Below is a small trained network, with its code and all its weights. Each question gives an input and a target symbol and asks what happens when units are switched off, that is, made to give their printed mean instead of their output.

import numpy as np


def w(rows, s, z=0):
    codes = np.array(rows[::2]) - 128.0
    scale = np.full(codes.shape[1], s)
    scale[-1] = z or s
    return codes * scale


def f(y):
    return np.maximum(y, 0)


def softmax(a):
    e = np.exp(a - a.max(-1, keepdims=True))
    return e / e.sum(-1, keepdims=True)


def log_softmax(a):
    a = a - a.max(-1, keepdims=True)
    return a - np.log(np.exp(a).sum(-1, keepdims=True))


def net(x, mask):
    ids = ['αβγδεζθλμξσφ'.index(c) for c in x.split()]
    T = len(ids)
    res = E[ids] + P[:T]
    u = 0
    for l in range(3):
        q, k, v = (res @ M[l].T for M in (Q, K, V))
        z = softmax(np.where(np.tri(T) > 0, q @ k.T / 2**0.5, -1e9)) @ v
        res = res + np.where(mask[u], z, O[l][:, -1]) @ O[l][:, :-1]
        u += 1
        y = f(res @ A[l][:, :-1].T + A[l][:, -1])
        res = res + np.where(mask[u : u + 12], y, B[l][:, -1]) @ B[l][:, :-1]
        u += 12
    return log_softmax(res[-1] @ U[:, :-1].T + U[:, -1])


Q, K, V, O, A, B = {}, {}, {}, {}, {}, {}
E = w([
[116,63,36,147,116,98],'α',
[126,129,169,171,37,137],'β',
[162,112,127,87,49,164],'γ',
[117,68,75,163,90,74],'δ',
[81,94,82,185,121,80],'ε',
[22,180,203,112,76,115],'ζ',
[132,109,80,207,179,128],'θ',
[67,200,151,60,134,144],'λ',
[239,120,145,33,168,176],'μ',
[144,153,153,201,223,208],'ξ',
[117,209,94,49,202,180],'σ',
[172,89,185,117,231,2],'φ',
],0.01)
P = w([
[96,2,84,72,198,111],'0',
[157,173,35,150,80,75],'1',
[79,66,153,134,241,165],'2',
[201,237,98,194,93,105],'3',
[92,102,112,153,187,251],'4',
[211,236,89,200,33,141],'5',
],0.0059)
Q[0] = w([
[113,122,36,234,162,254],'0.h0',
[71,56,120,125,233,167],'0.h0',
],0.0069)
K[0] = w([
[212,255,154,138,239,157],'0.h0',
[128,153,184,55,216,42],'0.h0',
],0.007)
V[0] = w([
[113,143,235,222,191,126],'0.h0',
[176,82,183,112,96,2],'0.h0',
],0.0056)
O[0] = w([
[107,62,254,140,179,138,2],'0.h0',
[151,50,156,84,43,93,164],'0.h0',
],0.0063,0.00084)
A[0] = w([
[125,178,100,177,86,23,145],'0.n0',
[147,106,102,207,204,59,212],'0.n1',
[143,182,202,128,115,232,148],'0.n2',
[86,170,140,178,70,80,107],'0.n3',
[143,191,116,223,148,141,79],'0.n4',
[254,154,124,191,185,118,201],'0.n5',
[71,101,45,88,164,158,132],'0.n6',
[173,71,163,100,52,82,79],'0.n7',
[82,111,34,83,173,168,99],'0.n8',
[166,110,189,93,218,182,254],'0.n9',
[137,154,180,148,198,44,77],'0.n10',
[188,236,157,83,172,108,196],'0.n11',
],0.0069,0.0027)
B[0] = w([
[109,112,40,131,86,139,223],'0.n0',
[93,90,54,134,128,129,253],'0.n1',
[103,141,137,138,75,215,173],'0.n2',
[62,142,117,132,103,133,176],'0.n3',
[151,169,72,155,125,158,177],'0.n4',
[119,138,2,92,111,139,215],'0.n5',
[147,171,166,153,160,94,196],'0.n6',
[137,158,173,135,133,74,149],'0.n7',
[154,182,134,165,157,94,188],'0.n8',
[94,110,101,102,151,177,198],'0.n9',
[158,98,41,104,133,108,151],'0.n10',
[125,157,64,71,110,119,183],'0.n11',
],0.0093,0.0048)
Q[1] = w([
[169,189,103,142,57,74],'1.h0',
[47,147,3,143,111,152],'1.h0',
],0.012)
K[1] = w([
[174,156,199,140,25,125],'1.h0',
[131,198,156,103,104,255],'1.h0',
],0.0093)
V[1] = w([
[215,75,33,205,192,183],'1.h0',
[181,97,151,255,100,93],'1.h0',
],0.007)
O[1] = w([
[194,28,164,251,254,168,254],'1.h0',
[241,151,145,228,54,15,31],'1.h0',
],0.0058,0.0064)
A[1] = w([
[109,124,86,109,104,118,60],'1.n0',
[143,145,76,113,100,135,5],'1.n1',
[110,102,153,109,168,113,88],'1.n2',
[133,149,119,116,96,68,120],'1.n3',
[61,78,151,147,145,108,190],'1.n4',
[111,67,108,102,123,124,14],'1.n5',
[248,122,108,97,129,104,154],'1.n6',
[103,161,103,141,159,113,49],'1.n7',
[103,177,121,116,124,134,218],'1.n8',
[112,136,82,186,98,114,137],'1.n9',
[137,152,131,63,131,170,47],'1.n10',
[157,84,195,149,181,128,38],'1.n11',
],0.011,0.0027)
B[1] = w([
[71,123,102,108,83,124,200],'1.n0',
[60,118,135,71,21,129,203],'1.n1',
[136,135,111,115,154,192,157],'1.n2',
[145,187,41,174,132,147,160],'1.n3',
[90,162,174,76,150,152,198],'1.n4',
[90,115,64,86,145,184,174],'1.n5',
[255,118,97,125,86,76,164],'1.n6',
[130,152,208,98,139,138,186],'1.n7',
[136,183,131,110,80,88,187],'1.n8',
[150,80,165,175,82,121,255],'1.n9',
[196,123,92,95,105,81,177],'1.n10',
[61,158,35,120,119,213,176],'1.n11',
],0.0073,0.0093)
Q[2] = w([
[179,202,110,254,118,102],'2.h0',
[194,78,240,101,246,126],'2.h0',
],0.0069)
K[2] = w([
[127,86,213,249,78,105],'2.h0',
[56,84,33,152,212,1],'2.h0',
],0.0059)
V[2] = w([
[201,255,136,90,162,150],'2.h0',
[26,187,202,185,124,114],'2.h0',
],0.0073)
O[2] = w([
[227,252,91,67,253,252,108],'2.h0',
[46,243,55,208,126,51,2],'2.h0',
],0.0061,0.0091)
A[2] = w([
[106,122,172,255,159,173,155],'2.n0',
[171,178,158,91,120,84,202],'2.n1',
[107,160,77,92,115,192,106],'2.n2',
[91,149,141,164,108,212,137],'2.n3',
[86,159,155,76,203,144,90],'2.n4',
[169,116,162,148,217,191,26],'2.n5',
[40,114,106,115,165,146,78],'2.n6',
[199,118,72,93,130,145,166],'2.n7',
[178,109,59,185,130,112,130],'2.n8',
[220,149,206,186,136,68,176],'2.n9',
[183,28,125,173,125,71,64],'2.n10',
[107,189,94,187,66,66,1],'2.n11',
],0.0087,0.011)
B[2] = w([
[77,100,100,119,191,75,196],'2.n0',
[98,55,42,144,122,174,160],'2.n1',
[99,110,216,118,128,102,250],'2.n2',
[160,148,73,84,154,87,203],'2.n3',
[189,149,110,194,74,125,186],'2.n4',
[137,119,142,94,46,16,207],'2.n5',
[170,182,106,66,71,162,178],'2.n6',
[83,143,153,198,143,110,246],'2.n7',
[159,175,131,171,151,182,191],'2.n8',
[122,86,131,239,44,208,144],'2.n9',
[132,219,254,63,158,135,203],'2.n10',
[217,66,97,75,248,132,197],'2.n11',
],0.0085,0.014)
U = w([
[151,138,148,181,174,187,154],'α',
[75,92,110,199,2,145,137],'β',
[203,91,64,191,122,153,175],'γ',
[127,142,168,167,80,120,165],'δ',
[53,115,170,159,135,19,220],'ε',
[44,177,134,111,70,114,138],'ζ',
[92,104,95,150,254,176,127],'θ',
[141,201,110,123,180,240,178],'λ',
[178,106,176,95,83,67,43],'μ',
[124,138,104,52,155,57,3],'ξ',
[188,202,153,113,165,72,133],'σ',
[113,54,137,87,131,218,65],'φ',
],0.0073,0.0047)

Each question gives the input, a string of symbols that net reads in full, and the target symbol t.
The units are the heads (2 rows each of Q, K, V and O) and the neurons (one row each of A and B). Each row of codes is followed by its name. A weight is (code - 128) times the scale printed after its matrix; where a second scale follows, it is the last column's (O, A, B and U).
mask holds one flag per unit, layer by layer, with each layer's heads first. A switched-off unit (its flag False) gives its mean, the last column of its rows in O or B, instead of its output. The means were averaged over made-up inputs and are rounded, as every weight is.
A unit's drop is (log p(t) with every unit on - log p(t) with that unit switched off) / (log p(t) with every unit on - log p(t) with every unit switched off).
The circuit of an input: a set's keep is (log p(t) with only the set's units on - log p(t) with every unit switched off) / (log p(t) with every unit on - log p(t) with every unit switched off). Starting from the 12 units with the biggest drops (on a tie, the unit counted first), units are removed one at a time, each time the one whose removal leaves the highest keep (on an exact tie, the one counted first), for as long as the keep stays at least 0.8.
units of the circuit, in order: the units of the circuit, biggest drop first
most important unit: the unit with the biggest drop
top k neurons: the k neurons with the biggest drops, biggest first
k most important neurons of layer l: the k neurons of layer l with the biggest drops, biggest first
input σ ε λ θ, target ζ: most important unit : 1.h0
input α γ ζ, target ζ: units of the circuit, in order : 1.h0; 2.n11
input ε ε γ, target ε: units of the circuit, in order : 2.h0; 0.n5; 2.n6
input β β α ε λ, target λ: units of the circuit, in order : 2.h0; 1.h0; 2.n5; 1.n9
input ε λ ε ε ε γ, target β: units of the circuit, in order : 2.n11; 2.n10
input ζ ε λ ζ γ, target λ: units of the circuit, in order : 2.h0; 1.h0; 2.n5; 1.n9
input γ θ β ε ε, target ε: 2 most important neurons of layer 2 : 2.n0; 2.n11
input β γ θ μ, target φ: top 4 neurons : 0.n11; 0.n5; 1.n1; 1.n10
input α α δ φ α, target φ: top 2 neurons : 1.n11; 0.n5
input λ φ λ, target φ: top 3 neurons : 0.n5; 0.n0; 0.n1
input λ ζ δ λ ε ε, target ζ: top 2 neurons : 0.n11; 1.n10
input β θ β β σ ξ, target θ: 3 most important neurons of layer 0 : 0.n4; 0.n8; 0.n2
input θ ζ μ θ, target φ: top 3 neurons : 0.n9; 0.n5; 1.n10
input ε φ ε, target φ: most important unit : 0.h0
input α α ξ ε ξ ζ, target ξ: top 3 neurons : 2.n11; 0.n1; 0.n5
input δ β ε φ ε ε, target γ: 2 most important neurons of layer 2 : 2.n11; 2.n2
input α ε ε σ, target λ: top 4 neurons : 0.n11; 2.n1; 1.n1; 1.n8
input γ δ θ ε α, target θ: 2 most important neurons of layer 2 : 2.n0; 2.n5
input β ε φ ξ ε ε, target θ: top 2 neurons : 2.n0; 0.n5
input λ ζ β ε, target γ: top 3 neurons : 2.n11; 0.n2; 2.n10
input θ ζ γ ε θ, target θ: most important neuron of layer 0 : 0.n9
input ξ γ ε, target ξ: top 2 neurons : 2.n5; 2.n6
input ε μ ε λ, target ζ: 2 most important neurons of layer 0 : 0.n11; 0.n2
input γ ξ σ δ, target λ: top 3 neurons : 0.n1; 0.n0; 0.n5
input β ζ μ β ζ, target μ: top 2 neurons : 2.n5; 0.n9
input θ δ ε φ λ, target φ: top 4 neurons : 0.n1; 0.n5; 0.n0; 0.n3
input θ β θ γ β δ, target γ: most important neuron of layer 1 : 1.n3
input λ ε δ μ θ θ, target φ: top 3 neurons : 0.n5; 1.n1; 0.n11
